[[-11 -40  84 -56 -38  12 -12 -55 -19  -4   8  32 -20 -87  -1  31]
 [ -3 -40  90 -50 -38  17  -8 -53  -5  -6  -2  33 -16 -90   0  23]
 [-34 -40  79 -26  -9 -28   6 -80 -25  58  -7 -22 -19 -69 -52  27]
 [  9  24   0 -64  40 -11 -31 -43 -63 -60  70 -16  13  15  11  18]
 [-14 -30  93 -41 -28  15 -14 -53  -6  -9   4  25 -16 -85  -9  21]
 [-16 -28  92 -46 -37  17 -16 -48  -9   0  -1  31  -3 -80  -6  23]
 [ -9 -31  88 -52 -45  18  -7 -44  -8 -17  -1  25 -18 -85  -6  23]] | 23

[[ -1 -18 -24  -4   7 -24 -12 -11   0   4   1  -4  -7 -17]
 [-19 -15 -15 -20 -22 -17 -20 -16 -19 -21 -23 -20 -20 -17]
 [-62  13  50 -44 -95  51  -5 -13 -62 -83 -60 -41 -24  18]
 [ -5  -5  -5  -5  -5  -5  -5  -5  -5  -5  -5  -5  -5  -5]
 [-17 -16 -17 -18 -19 -18 -19 -17 -18 -18 -20 -19 -19 -17]
 [-17 -17 -17 -16 -16 -16 -16 -17 -17 -17 -15 -16 -16 -17]
 [ 29 -25 -50  15  52 -52 -12  -5  30  43  28  13   2 -27]
 [ 21 -23 -44  10  40 -46 -12  -7  22  33  20   8  -2 -25]
 [ -5 -17 -21  -8  -1 -21 -12 -13  -5  -2  -3  -7  -9 -16]
 [ -9 -12 -12  -8  -6 -11  -7 -11  -8  -7  -4  -6  -7 -10]
 [  0  -3  -4  -2   0  -5  -4  -1   0   0  -2  -2  -2  -3]] | -3

[[ 34  15   9  55  19  45  52  78  61   7  69  20  11  33  38  16]
 [ 27  -4 -15  14   3  -5  35   1   9  -2 -18  -5  -5  20  15  -5]
 [-10 -13 -11  -8   1  -6  -7  17  -2 -29  16  -2 -15  -3  -4 -19]
 [ 81  -3   2  57  -2  28  85  34  56   9  20   7  10  50  90  -2]
 [ 25 -21   1 -14 -12   6  26  18  23 -13   1  -9 -43   4  30 -34]
 [ 45  -4   0  72   8  29  62  53  45  -9  53  23  26  49  44   2]
 [-31   3   5 -24  10 -16 -53 -66 -38  11 -28   6  13 -49 -40   7]
 [ 10  22  20 -37  -7   0 -20 -18  -2  25 -13 -22 -24 -16  30  25]
 [ 41   0   3  -2 -13  10  21  35   1  -6  -9 -15  -8  14  29 -12]] | -12

[[  0   8  17  14   4  10   8  -5 -15  14]
 [ 13   2 -22   4  -5 -11 -25   0 -12   2]
 [ 12 -15  -1   0   1  37 -88  22  82  33]
 [ 14 -30  -5   4  14  22 -82  13  37  41]
 [-19   1 -18   8 -27  12 -25  20  38  -5]
 [ -2   3  19  -1 -20 -16 -17  11  32 -15]
 [ -3  23  14  14   4   1   1  -3  23  -5]
 [-13  15  -7  -2 -18  -5 -20   8  14 -12]
 [-23  31  -5  43  -8  22   5 -13  13   1]
 [ 12  11  11  32  -2   0   5 -10 -20  19]
 [-16  22   1  38 -12  29  14  -1  17   6]] | 6

[[ -5  15 -33 -12 -30  48   0]
 [  8  -1 -16 -12 -23  48  18]
 [  4 -13 -16  18  -4  12   9]
 [ -5  15 -16 -20 -23  51   0]
 [ -5  53 -16 -12 -23  48   0]
 [-27  15  15 -39 -20 106 -67]
 [-22  57   7  50  79  10 -34]] | -34

[[ 57  65 -60  54  61 -71 -58 -67 -62 -71 -60]
 [ 62  66 -59  66  61 -65 -65 -72 -64 -65 -76]
 [ 75  68 -66  74  65 -65 -84 -61 -79 -69 -58]
 [-71 -79  74 -84 -79  74  88  81  71  81  75]
 [-64 -78  67 -66 -72  72  60  60  67  72  44]
 [-67 -64  69 -71 -74  68  60  76  82  68  76]
 [-81 -88  67 -90 -96  80  79  88  92  90  89]
 [-63 -71  73 -67 -67  61  65  62  70  69  73]
 [-65 -64  60 -72 -62  63  63  75  68  64  55]] | 55

[[  16   89   32   18   16    6  -23    7   22   26]
 [  -3  -37    2  -41  -29   12   17   -1  -22   10]
 [   6  -53  -11    9  -15   -1  -26    1   15  -28]
 [ -16  -38    3 -102  -24    2   62   45  -66   12]
 [  26   12   43  -10  -14  -22    1    8    1  -31]
 [  -4    5   20  -56    4  -27   34   49  -33  -16]
 [  19   -9   43  -30  -32  -14   20   -2  -14  -15]
 [  -5  -43   -5  -39  -15   -2   19    4  -20  -10]
 [   0  -21   -2  -12   -2  -10    3    0    0  -19]] | -19
---
[[-75, -78, -81, 91, 79, 85, 101], [-60, -63, -65, 73, 63, 68, 81]] Answer: 101, 91
[-92, -3, 69, 33] Answer: 69, 33
[55, 88, -34, -25, 24, 1] Answer: 88, 55
[[-14, -12, 32, -16, -25, 22, 22], [-81, -65, 70, -61, -69, 79, 62], [-67, -44, 61, -55, -66, 65, 64]] Answer: 79, 70
[[-36, 88, -64, -38, 52, -26], [-6, -20, 53, 14, -13, 13]] Answer: 88, 53
[54, 8, 44, -79, -8, 28] Answer: 54, 44
[76, -28, -17, -78] Answer: 76, -17
